Here is a tiny trained network, its code and every weight. The questions are about switching its units off for an input and a class, where a switched-off unit gives its printed mean instead of its output.

import numpy as np


def w(rows, s, z=0):
    codes = np.array(rows[::2]) - 128.0
    scale = np.full(codes.shape[1], s)
    scale[-1] = z or s
    return codes * scale


def f(y):
    return y / 2 * (1 + np.tanh(0.7978845608 * (y + 0.044715 * y**3)))


def log_softmax(a):
    a = a - a.max(-1, keepdims=True)
    return a - np.log(np.exp(a).sum(-1, keepdims=True))


def net(x, mask):
    res = np.array(x, float).reshape(1, 3) / 4 @ E
    y = f(res @ A[0][:, :-1].T + A[0][:, -1])
    res = res + np.where(mask, y, B[0][:, -1]) @ B[0][:, :-1]
    return log_softmax(res[-1] @ U[:, :-1].T + U[:, -1])


A, B = {}, {}
E = w([
[155,245,140,33],'x0',
[254,120,169,218],'x1',
[122,180,52,209],'x2',
],0.0075)
A[0] = w([
[157,47,222,53,61],'N1',
[119,121,163,114,3],'N2',
[33,119,99,80,111],'N3',
[73,102,114,77,93],'N4',
[196,131,120,124,58],'N5',
[171,126,138,134,56],'N6',
[91,40,111,171,107],'N7',
[138,132,133,132,4],'N8',
[216,125,186,163,100],'N9',
[157,153,129,85,25],'N10',
[155,74,149,76,159],'N11',
[175,130,149,144,66],'N12',
[120,154,113,159,224],'N13',
[247,125,142,140,91],'N14',
[151,140,99,150,71],'N15',
[104,118,113,107,35],'N16',
[112,188,35,198,66],'N17',
[87,138,137,127,95],'N18',
[153,180,125,99,54],'N19',
[107,42,130,151,65],'N20',
[133,151,157,139,79],'N21',
[167,183,111,75,147],'N22',
[131,159,175,152,67],'N23',
[59,161,114,113,66],'N24',
[124,185,154,104,44],'N25',
[109,113,93,105,34],'N26',
[150,196,147,100,54],'N27',
[141,102,119,107,74],'N28',
[141,156,161,100,180],'N29',
[144,88,144,95,18],'N30',
[159,142,136,129,39],'N31',
],0.013,0.0051)
B[0] = w([
[118,253,101,158,222],'N1',
[152,155,77,158,113],'N2',
[73,85,77,138,255],'N3',
[94,114,91,154,203],'N4',
[133,116,89,163,148],'N5',
[126,128,90,153,134],'N6',
[224,87,143,133,227],'N7',
[146,144,82,160,106],'N8',
[70,95,84,115,226],'N9',
[181,133,91,180,144],'N10',
[109,165,148,105,187],'N11',
[123,120,82,142,149],'N12',
[99,139,173,101,191],'N13',
[74,91,82,138,225],'N14',
[127,148,100,145,133],'N15',
[137,134,75,162,126],'N16',
[122,252,94,147,213],'N17',
[126,126,97,125,138],'N18',
[190,125,107,152,162],'N19',
[222,115,120,141,189],'N20',
[142,124,104,147,122],'N21',
[189,92,159,114,222],'N22',
[140,125,95,144,125],'N23',
[119,113,78,157,181],'N24',
[177,119,101,165,159],'N25',
[139,134,67,156,128],'N26',
[207,114,104,156,180],'N27',
[139,142,107,133,117],'N28',
[139,119,172,113,191],'N29',
[154,161,85,145,124],'N30',
[143,128,94,161,121],'N31',
],0.038,0.0069)
U = w([
[71,60,102,129,83],'0',
[132,251,157,124,95],'1',
[225,78,172,122,99],'2',
[76,94,254,48,253],'3',
],0.0097,0.0035)

Each question gives the input, the list of numbers given to net, and the class t.
The units are the neurons (one row each of A and B). Each row of codes is followed by its name. A weight is (code - 128) times the scale printed after its matrix; where a second scale follows, it is the last column's (A, B and U).
mask holds one flag per neuron, in row order. A switched-off neuron (its flag False) gives its mean, the last column of its row in B, instead of its output. The means were averaged over made-up inputs and are rounded, as every weight is.
A unit's drop is (log p(t) with every unit on - log p(t) with that unit switched off) / (log p(t) with every unit on - log p(t) with every unit switched off).
The circuit of an input: a set's keep is (log p(t) with only the set's units on - log p(t) with every unit switched off) / (log p(t) with every unit on - log p(t) with every unit switched off). Starting from the 12 units with the biggest drops (on a tie, the unit counted first), units are removed one at a time, each time the one whose removal leaves the highest keep (on an exact tie, the one counted first), for as long as the keep stays at least 0.8.
circuit, biggest first: the units of the circuit, biggest drop first
unit that matters most: the unit with the biggest drop
top k neurons: the k neurons with the biggest drops, biggest first
drop when u is switched off: that unit's drop, to one decimal
input [0,-4,6], class 1: unit that matters most : N17
input [-8,0,-8], class 1: top 3 neurons : [N1, N11, N22]
input [-4,-1,-3], class 2: top 2 neurons : [N17, N7]
input [-6,8,-8], class 0: top 2 neurons : [N9, N14]
input [5,3,3], class 2: circuit, biggest first : [N1, N3]
input [-4,-2,4], class 1: top 3 neurons : [N17, N22, N27]
input [0,8,-8], class 0: top 4 neurons : [N9, N14, N17, N12]
input [2,-2,-4], class 1: top 2 neurons : [N1, N9]
input [-5,-2,3], class 2: top 2 neurons : [N7, N1]
input [6,6,5], class 0: top 3 neurons : [N14, N9, N7]
input [-4,2,0], class 2: top 2 neurons : [N7, N20]
input [-7,1,7], class 1: top 2 neurons : [N17, N22]
input [-4,4,-5], class 1: top 2 neurons : [N1, N3]
input [4,3,0], class 2: circuit, biggest first : [N22]
input [-8,-4,-6], class 2: top 2 neurons : [N7, N20]
input [-5,7,-5], class 0: top 2 neurons : [N9, N14]
input [6,8,2], class 0: drop when N14 is switched off : 0.2
input [-1,2,-7], class 1: drop when N1 is switched off : 0.7
input [7,-5,-5], class 2: drop when N22 is switched off : 0.5
input [3,-6,-8], class 1: circuit, biggest first : [N1]
